Here is a tiny trained network, its code and every weight. The questions are about switching its units off for an input and a target symbol, where a switched-off unit gives its printed mean instead of its output.

import numpy as np


def w(rows, s, z=0):
    codes = np.array(rows[::2]) - 128.0
    scale = np.full(codes.shape[1], s)
    scale[-1] = z or s
    return codes * scale


def norm(h):
    return h / np.sqrt((h * h).mean(-1, keepdims=True) + 1e-5)


def f(y):
    return np.maximum(y, 0)


def softmax(a):
    e = np.exp(a - a.max(-1, keepdims=True))
    return e / e.sum(-1, keepdims=True)


def log_softmax(a):
    a = a - a.max(-1, keepdims=True)
    return a - np.log(np.exp(a).sum(-1, keepdims=True))


def net(x, mask):
    ids = ['ΓΛΠΣΨΩαβζημτ'.index(c) for c in x.split()]
    T = len(ids)
    res = E[ids] + P[:T]
    u = 0
    for l in range(2):
        r = norm(res)
        for j in range(2):
            rows = slice(4 * j, 4 * j + 4)
            q, k, v = (r @ M[l][rows].T for M in (Q, K, V))
            z = softmax(np.where(np.tri(T) > 0, q @ k.T / 4**0.5, -1e9)) @ v
            o = O[l][rows]
            res = res + np.where(mask[u + j], z, o[:, -1]) @ o[:, :-1]
        u += 2
        y = f(norm(res) @ A[l][:, :-1].T + A[l][:, -1])
        res = res + np.where(mask[u : u + 12], y, B[l][:, -1]) @ B[l][:, :-1]
        u += 12
    return log_softmax(norm(res)[-1] @ U[:, :-1].T + U[:, -1])


Q, K, V, O, A, B = {}, {}, {}, {}, {}, {}
E = w([
[56,209,78],'Γ',
[155,19,254],'Λ',
[81,235,71],'Π',
[40,228,72],'Σ',
[57,206,80],'Ψ',
[44,214,80],'Ω',
[45,225,78],'α',
[58,212,85],'β',
[52,207,79],'ζ',
[46,206,77],'η',
[42,217,76],'μ',
[220,125,108],'τ',
],0.0012)
P = w([
[142,44,105],'0',
[175,249,181],'1',
[42,109,40],'2',
[251,227,164],'3',
[57,115,59],'4',
[108,230,230],'5',
[77,133,49],'6',
[117,227,238],'7',
[92,156,45],'8',
[102,227,238],'9',
[107,131,30],'10',
[113,225,240],'11',
],0.0017)
Q[0] = w([
[145,202,177],'L0H1',
[45,254,215],'L0H1',
[121,45,76],'L0H1',
[124,239,191],'L0H1',
[113,116,107],'L0H2',
[58,214,211],'L0H2',
[65,152,133],'L0H2',
[140,234,223],'L0H2',
],0.0035)
K[0] = w([
[120,147,33],'L0H1',
[195,215,30],'L0H1',
[115,98,245],'L0H1',
[159,162,19],'L0H1',
[155,121,108],'L0H2',
[34,31,170],'L0H2',
[124,69,129],'L0H2',
[1,105,187],'L0H2',
],0.0032)
V[0] = w([
[113,209,160],'L0H1',
[95,81,252],'L0H1',
[122,176,246],'L0H1',
[129,152,182],'L0H1',
[172,74,74],'L0H2',
[246,204,153],'L0H2',
[215,90,93],'L0H2',
[131,54,70],'L0H2',
],0.0024)
O[0] = w([
[138,186,105,201],'L0H1',
[157,121,208,1],'L0H1',
[176,151,152,80],'L0H1',
[170,134,142,104],'L0H1',
[191,163,92,81],'L0H2',
[126,61,5,28],'L0H2',
[191,133,79,32],'L0H2',
[172,168,131,116],'L0H2',
],0.003,0.00051)
A[0] = w([
[157,42,41,227],'L0N1',
[190,204,135,167],'L0N2',
[152,15,156,67],'L0N3',
[125,142,111,177],'L0N4',
[29,155,80,185],'L0N5',
[203,99,213,155],'L0N6',
[179,66,226,55],'L0N7',
[96,114,22,160],'L0N8',
[41,228,106,165],'L0N9',
[192,56,224,82],'L0N10',
[247,130,111,8],'L0N11',
[252,188,210,138],'L0N12',
],0.0024,0.0013)
B[0] = w([
[91,79,176,171],'L0N1',
[117,75,146,180],'L0N2',
[169,5,117,148],'L0N3',
[120,112,142,161],'L0N4',
[136,98,175,223],'L0N5',
[98,183,76,168],'L0N6',
[145,167,47,156],'L0N7',
[84,151,172,183],'L0N8',
[168,89,142,251],'L0N9',
[142,176,32,161],'L0N10',
[1,162,119,134],'L0N11',
[85,149,181,188],'L0N12',
],0.003,0.0025)
Q[1] = w([
[245,219,108],'L1H1',
[145,96,17],'L1H1',
[120,140,226],'L1H1',
[150,154,222],'L1H1',
[12,53,220],'L1H2',
[169,93,141],'L1H2',
[255,229,98],'L1H2',
[175,80,152],'L1H2',
],0.0055)
K[1] = w([
[180,65,142],'L1H1',
[175,150,145],'L1H1',
[49,98,84],'L1H1',
[96,84,104],'L1H1',
[3,171,162],'L1H2',
[172,170,137],'L1H2',
[181,101,144],'L1H2',
[147,160,151],'L1H2',
],0.008)
V[1] = w([
[133,208,143],'L1H1',
[101,50,75],'L1H1',
[70,70,105],'L1H1',
[80,145,145],'L1H1',
[129,254,113],'L1H2',
[97,200,94],'L1H2',
[136,231,141],'L1H2',
[145,169,156],'L1H2',
],0.0038)
O[1] = w([
[210,102,120,128],'L1H1',
[53,147,129,128],'L1H1',
[22,134,93,233],'L1H1',
[129,119,57,255],'L1H1',
[111,252,96,125],'L1H2',
[85,184,85,170],'L1H2',
[148,247,96,142],'L1H2',
[170,154,122,131],'L1H2',
],0.003,0.00096)
A[1] = w([
[127,128,126,113],'L1N1',
[70,120,117,119],'L1N2',
[75,125,106,139],'L1N3',
[107,166,118,159],'L1N4',
[92,161,118,195],'L1N5',
[143,186,102,105],'L1N6',
[191,182,109,59],'L1N7',
[191,107,103,83],'L1N8',
[107,161,49,8],'L1N9',
[255,68,85,49],'L1N10',
[149,126,197,45],'L1N11',
[195,153,82,131],'L1N12',
],0.0055,0.0016)
B[1] = w([
[114,115,123,128],'L1N1',
[181,58,144,211],'L1N2',
[203,71,157,215],'L1N3',
[144,98,107,222],'L1N4',
[149,81,97,254],'L1N5',
[88,76,77,180],'L1N6',
[22,72,159,144],'L1N7',
[236,127,103,149],'L1N8',
[254,131,168,172],'L1N9',
[208,237,23,176],'L1N10',
[154,171,124,142],'L1N11',
[44,95,201,152],'L1N12',
],0.0036,0.0027)
U = w([
[114,145,123,52],'Γ',
[140,188,246,183],'Λ',
[193,161,46,253],'Π',
[91,156,102,107],'Σ',
[109,140,118,62],'Ψ',
[106,151,119,73],'Ω',
[98,151,106,93],'α',
[118,142,128,47],'β',
[115,144,126,53],'ζ',
[118,143,124,54],'η',
[100,149,114,79],'μ',
[152,19,168,194],'τ',
],0.011,0.0053)

Each question gives the input, a string of symbols that net reads in full, and the target symbol t.
The units are the heads (4 rows each of Q, K, V and O) and the neurons (one row each of A and B). Each row of codes is followed by its name. A weight is (code - 128) times the scale printed after its matrix; where a second scale follows, it is the last column's (O, A, B and U).
mask holds one flag per unit, layer by layer, with each layer's heads first. A switched-off unit (its flag False) gives its mean, the last column of its rows in O or B, instead of its output. The means were averaged over made-up inputs and are rounded, as every weight is.
A unit's drop is (log p(t) with every unit on - log p(t) with that unit switched off) / (log p(t) with every unit on - log p(t) with every unit switched off).
The circuit of an input: a set's keep is (log p(t) with only the set's units on - log p(t) with every unit switched off) / (log p(t) with every unit on - log p(t) with every unit switched off). Starting from the 12 units with the biggest drops (on a tie, the unit counted first), units are removed one at a time, each time the one whose removal leaves the highest keep (on an exact tie, the one counted first), for as long as the keep stays at least 0.8.
units of the circuit, in order: the units of the circuit, biggest drop first
top k neurons: the k neurons with the biggest drops, biggest first
k most important neurons of layer l: the k neurons of layer l with the biggest drops, biggest first
which heads matter: for each layer, one digit per head in row order, 1 if its drop is at least 0.15 and else 0, layers parted by /
drop of u: that unit's drop, to one decimal
input Λ ζ μ τ Σ Λ Γ, target τ: units of the circuit, in order -> [L1N10; L1N3]
input τ Ω μ Σ Π Λ η, target τ: units of the circuit, in order -> [L1N10; L1N3]
input Ω τ Λ Π β τ τ τ Ψ Ω, target τ: which heads matter -> 10 / 10
input Λ τ α Γ Σ Λ ζ Ω Λ Λ Ψ, target τ: units of the circuit, in order -> [L1N10; L0N5; L1N3]
input Π Λ τ Λ τ Ω, target τ: which heads matter -> 10 / 00
input τ Π Σ α, target τ: units of the circuit, in order -> [L1H2; L1N10]
input Λ τ Ω Λ Σ, target τ: which heads matter -> 00 / 00
input Λ Λ ζ Σ, target Λ: 2 most important neurons of layer 0 -> [L0N3; L0N12]
input Λ α α Γ, target Λ: which heads matter -> 11 / 11
input Λ τ Ω τ, target Λ: top 2 neurons -> [L0N12; L0N11]
input ζ Λ Λ Ψ Σ Λ Π, target τ: which heads matter -> 00 / 00
input Λ η Ψ Ψ, target Λ: which heads matter -> 10 / 11
input Π Λ ζ Λ Λ Λ Γ Λ μ, target τ: which heads matter -> 00 / 00
input τ Λ α τ, target τ: top 2 neurons -> [L0N11; L0N9]
input μ Γ Λ Λ Λ Π Π Ψ τ, target τ: which heads matter -> 10 / 11
input Λ Λ Λ Π, target Λ: which heads matter -> 00 / 01
input Λ α ζ Ω, target Λ: 3 most important neurons of layer 0 -> [L0N3; L0N1; L0N10]
input Λ Λ Π μ, target Λ: top neuron -> [L0N3]
input Λ τ Ψ Ψ Σ μ Λ η τ τ Λ, target Π: which heads matter -> 10 / 10
input Λ τ Π Λ Λ α Γ η μ τ β, target τ: top 2 neurons -> [L1N10; L0N8]
input Ψ Π τ Λ Λ, target Π: which heads matter -> 01 / 10
input α Σ α α μ β α Λ Λ Σ ζ, target τ: 3 most important neurons of layer 0 -> [L0N9; L0N5; L0N6]
input Λ Λ Σ β, target Λ: 3 most important neurons of layer 1 -> [L1N10; L1N11; L1N2]
input Λ Ψ Σ Ψ, target Λ: 4 most important neurons of layer 0 -> [L0N3; L0N10; L0N1; L0N8]
input Λ τ Π α, target Λ: 2 most important neurons of layer 0 -> [L0N10; L0N3]
input α β μ Ψ Γ, target τ: top neuron -> [L0N5]
input α Λ Λ α Ω Ω Ψ τ Λ Λ β, target τ: most important neuron of layer 0 -> [L0N9]
input Λ Ω α τ, target Λ: drop of L0N10 -> 0.2
